Below is a small trained network, with its code and all its weights. Each question gives an input and a target symbol and asks what happens when units are switched off, that is, made to give their printed mean instead of their output.

import numpy as np


def w(rows, s, z=0):
    codes = np.array(rows[::2]) - 128.0
    scale = np.full(codes.shape[1], s)
    scale[-1] = z or s
    return codes * scale


def norm(h):
    return h / np.sqrt((h * h).mean(-1, keepdims=True) + 1e-5)


def f(y):
    return y / 2 * (1 + np.tanh(0.7978845608 * (y + 0.044715 * y**3)))


def softmax(a):
    e = np.exp(a - a.max(-1, keepdims=True))
    return e / e.sum(-1, keepdims=True)


def log_softmax(a):
    a = a - a.max(-1, keepdims=True)
    return a - np.log(np.exp(a).sum(-1, keepdims=True))


def net(x, mask):
    ids = ['ΓΠΣΦδηλμτω'.index(c) for c in x.split()]
    T = len(ids)
    res = E[ids] + P[:T]
    r = norm(res)
    for j in range(3):
        rows = slice(4 * j, 4 * j + 4)
        q, k, v = (r @ M[0][rows].T for M in (Q, K, V))
        z = softmax(np.where(np.tri(T) > 0, q @ k.T / 4**0.5, -1e9)) @ v
        o = O[0][rows]
        res = res + np.where(mask[j], z, o[:, -1]) @ o[:, :-1]
    y = f(norm(res) @ A[0][:, :-1].T + A[0][:, -1])
    res = res + np.where(mask[3:7], y, B[0][:, -1]) @ B[0][:, :-1]
    return log_softmax(norm(res)[-1] @ U[:, :-1].T + U[:, -1])


Q, K, V, O, A, B = {}, {}, {}, {}, {}, {}
E = w([
[163,176,160,164,90,158,120,87,101,127,232],'Γ',
[173,118,205,40,53,129,152,164,126,121,124],'Π',
[106,167,80,123,60,163,194,122,191,103,151],'Σ',
[78,160,194,166,90,173,149,201,101,170,106],'Φ',
[153,99,166,200,95,114,64,172,190,81,121],'δ',
[210,102,64,120,142,73,119,150,192,80,173],'η',
[146,96,90,150,55,203,94,83,111,144,121],'λ',
[162,132,91,193,92,85,161,160,73,151,139],'μ',
[2,24,162,87,140,24,141,61,184,158,192],'τ',
[158,149,134,140,82,126,145,128,205,243,133],'ω',
],0.0089)
P = w([
[162,69,98,162,87,185,165,185,131,112,192],'0',
[139,99,68,137,3,151,98,221,114,123,231],'1',
[169,28,151,176,98,170,211,143,151,105,175],'2',
[99,124,88,107,42,128,97,178,127,115,199],'3',
[178,79,159,184,92,145,223,87,145,100,136],'4',
[102,157,106,103,40,98,95,142,120,121,167],'5',
[175,117,184,183,100,119,210,59,132,78,92],'6',
[113,200,113,105,38,87,73,116,102,98,122],'7',
[171,160,189,181,125,103,193,30,126,59,50],'8',
[115,245,126,118,65,63,60,80,119,76,84],'9',
[152,185,173,206,95,121,155,66,150,94,64],'10',
],0.0044)
Q[0] = w([
[131,94,133,93,205,151,127,143,122,137,133],'h0',
[74,109,107,102,114,140,104,124,133,116,130],'h0',
[161,125,162,144,129,150,188,126,115,132,126],'h0',
[74,78,129,154,126,129,142,76,159,89,103],'h0',
[138,89,122,114,58,105,121,91,195,121,117],'h1',
[109,116,156,164,24,78,155,120,141,112,134],'h1',
[161,98,201,175,134,140,206,75,128,119,101],'h1',
[125,166,128,163,83,100,117,134,68,143,173],'h1',
[186,128,173,205,5,93,175,114,155,96,122],'h2',
[138,64,182,159,149,113,216,67,140,120,113],'h2',
[104,142,121,126,31,64,114,129,129,139,136],'h2',
[121,108,117,84,198,160,142,143,103,151,87],'h2',
],0.02)
K[0] = w([
[170,110,94,131,100,169,135,201,141,146,180],'h0',
[130,50,125,149,152,139,159,120,115,138,155],'h0',
[129,178,109,111,93,96,74,122,102,133,108],'h0',
[65,77,121,113,99,88,110,138,131,150,188],'h0',
[183,210,111,140,145,126,125,121,128,87,56],'h1',
[107,172,158,109,173,77,114,29,114,122,68],'h1',
[76,183,87,72,88,72,33,143,118,142,140],'h1',
[60,82,147,131,163,83,154,79,118,121,107],'h1',
[4,116,135,85,176,23,80,45,102,136,124],'h2',
[118,233,94,102,68,104,36,157,121,130,114],'h2',
[147,145,176,152,156,110,151,31,116,93,54],'h2',
[164,111,124,149,101,158,98,175,118,123,190],'h2',
],0.017)
V[0] = w([
[189,133,163,93,124,84,114,175,132,194,96],'h0',
[206,119,112,134,126,146,82,66,132,182,173],'h0',
[114,150,205,132,126,108,76,81,175,121,111],'h0',
[158,166,130,194,104,138,139,186,218,90,171],'h0',
[185,128,119,99,134,155,57,80,141,221,140],'h1',
[116,114,130,180,111,122,142,120,63,148,88],'h1',
[91,195,131,174,149,138,153,110,145,158,202],'h1',
[141,153,158,122,95,139,115,184,187,134,104],'h1',
[119,142,223,202,200,89,77,198,67,139,192],'h2',
[89,92,208,171,66,240,36,108,169,149,99],'h2',
[131,68,100,183,167,114,26,140,217,37,102],'h2',
[70,133,71,211,141,105,145,143,142,254,52],'h2',
],0.0095)
O[0] = w([
[29,135,8,99,42,55,51,140,121,137,152,105],'h0',
[133,163,178,113,135,78,2,119,133,99,130,141],'h0',
[113,71,95,92,171,123,142,138,127,95,203,121],'h0',
[81,193,88,86,206,110,149,58,100,49,37,254],'h0',
[176,165,119,85,65,63,65,135,92,111,177,81],'h1',
[161,79,130,169,74,108,174,58,202,103,100,133],'h1',
[88,187,206,110,173,147,145,67,91,79,106,177],'h1',
[126,140,59,77,75,136,132,190,144,121,101,163],'h1',
[223,173,84,64,134,116,185,7,142,124,194,115],'h2',
[186,87,173,164,118,165,179,177,152,19,152,169],'h2',
[216,43,114,124,203,52,176,108,125,77,26,98],'h2',
[133,150,168,27,79,74,175,181,207,148,66,95],'h2',
],0.0046,0.0074)
A[0] = w([
[151,89,100,117,174,86,115,109,43,209,103,4],'n0',
[172,83,147,90,131,152,142,91,105,133,85,44],'n1',
[118,62,156,86,169,83,153,117,115,185,165,117],'n2',
[141,181,119,111,137,95,135,92,140,250,113,95],'n3',
],0.016,0.0023)
B[0] = w([
[184,254,154,166,143,65,196,237,167,240,239,188],'n0',
[83,144,66,102,92,111,33,184,122,171,173,181],'n1',
[68,66,154,29,205,94,117,113,106,137,182,186],'n2',
[152,42,147,190,80,100,103,32,157,205,59,254],'n3',
],0.0075,0.0048)
U = w([
[170,200,124,160,178,68,149,181,125,197,154,174],'Γ',
[79,57,172,77,176,102,149,124,127,151,202,255],'Π',
[157,184,167,146,156,153,100,29,75,72,193,73],'Σ',
[198,78,228,188,100,117,95,195,150,78,130,16],'Φ',
[126,110,146,163,88,105,125,45,159,188,68,185],'δ',
[86,183,162,32,58,76,90,176,129,91,104,109],'η',
[169,111,37,110,195,80,129,119,148,59,93,196],'λ',
[135,159,129,100,70,196,254,115,179,113,159,57],'μ',
[111,108,43,178,90,187,79,155,88,158,190,132],'τ',
[48,142,162,151,195,191,145,169,92,136,34,128],'ω',
],0.0061,0.0016)

Each question gives the input, a string of symbols that net reads in full, and the target symbol t.
The units are the heads (4 rows each of Q, K, V and O) and the neurons (one row each of A and B). Each row of codes is followed by its name. A weight is (code - 128) times the scale printed after its matrix; where a second scale follows, it is the last column's (O, A, B and U).
mask holds one flag per unit, heads first, then neurons. A switched-off unit (its flag False) gives its mean, the last column of its rows in O or B, instead of its output. The means were averaged over made-up inputs and are rounded, as every weight is.
A unit's drop is (log p(t) with every unit on - log p(t) with that unit switched off) / (log p(t) with every unit on - log p(t) with every unit switched off).
The circuit of an input: a set's keep is (log p(t) with only the set's units on - log p(t) with every unit switched off) / (log p(t) with every unit on - log p(t) with every unit switched off). Starting from all 7 units, units are removed one at a time, each time the one whose removal leaves the highest keep (on an exact tie, the one counted first), for as long as the keep stays at least 0.8.
circuit, biggest first: the units of the circuit, biggest drop first
which heads matter: for each layer, one digit per head in row order, 1 if its drop is at least 0.15 and else 0, layers parted by /
drop when u is switched off: that unit's drop, to one decimal
input Γ μ Σ Σ, target ω: which heads matter => 001
input μ δ λ μ ω η, target η: which heads matter => 001
input τ μ Φ η δ Φ λ η μ, target Γ: circuit, biggest first => (n0 h2)
input ω Σ μ ω Σ Π Σ Γ, target ω: circuit, biggest first => (h2 h0)
input τ μ ω τ τ δ Γ Γ λ τ, target Φ: which heads matter => 001
input μ μ δ Π, target λ: circuit, biggest first => (h2)
input Φ Σ Γ Σ η Γ Γ ω, target Σ: circuit, biggest first => (h2 h0)
input Σ τ η τ Σ Π Φ μ Σ τ λ, target τ: which heads matter => 000
input Σ τ ω Π Γ Γ τ, target Σ: which heads matter => 011
input μ μ Γ μ Φ Γ τ η μ, target Γ: circuit, biggest first => (h2 n0)
input Π μ μ λ, target δ: circuit, biggest first => (h2 n3)
input τ μ Γ δ Γ δ Σ μ η τ μ, target Π: which heads matter => 100
input μ λ Σ ω μ ω τ ω Π τ, target τ: which heads matter => 011
input μ δ Σ Γ δ Σ Σ, target ω: which heads matter => 001
input μ ω δ μ δ Γ δ, target Σ: circuit, biggest first => (h2)
input Π ω η, target η: circuit, biggest first => (h2 h0)
input Γ τ τ Π Σ λ Σ μ τ λ, target τ: which heads matter => 100
input μ ω δ μ δ, target δ: drop when h2 is switched off => 0.8
input Π Γ Φ Π μ Π, target δ: drop when h2 is switched off => 0.9
input ω ω τ Π λ Π μ ω Σ τ Σ, target Π: drop when n3 is switched off => 0.0
input Γ Φ μ Φ Γ λ ω, target Φ: drop when h2 is switched off => 0.6
input Φ ω Γ Φ Π Γ, target τ: circuit, biggest first => (h1)
